[[123 135 131 127 136 141 131 130 144 148 135 120 117 117 107 106]
 [104 110 128 135 129 128 139 139 129 134 147 146 130 117 118 115]
 [129 129 140 138 128 136 148 144 128 117 118 113 104 112 130 135]
 [141 136 128 139 149 141 125 117 118 111 104 116 132 134 127 131]
 [137 140 130 131 145 147 133 119 117 116 106 107 125 135 131 127]
 [145 129 117 118 114 104 111 129 135 129 128 139 139 129 135 147]
 [133 134 127 132 141 135 128 139 149 140 124 116 118 111 104 116]
 [118 113 104 112 130 135 128 129 140 138 128 136 148 144 128 117]
 [148 134 119 117 117 106 106 124 135 131 127 136 141 130 131 145]
 [130 118 118 115 105 109 128 135 129 128 139 140 129 134 147 146]
 [130 118 118 115 105 110 128 136 129 128 139 139 129 133 147 146]]
Indices start at 0.
The entry in the bottom-left corner -> 130
Report the entry in row 2 and column 0.
A: 129
The entry at row 1, column 2 is 128
Report the bottom-right entry.
A: 146
The entry at row 1, column 1: 110
Report the top-right entry.
A: 106
Report the entry directly below 123.
A: 104
Report the entry in row 0 and column 1.
A: 135
Report the entry at row 2, column 1.
A: 129
Report the entry in row 0 and column 2.
A: 131
The entry at row 2, column 2 -> 140
The top-left entry is 123

m = [134, 100, 143, 120, 102, 128, 146, 136, 141, 108]
The third entry from the left -> 143
The second entry from the right is 141
Find the 3rd entry from the end.
136
The 1st entry from the right: 108
Find the fourth-last entry.
146
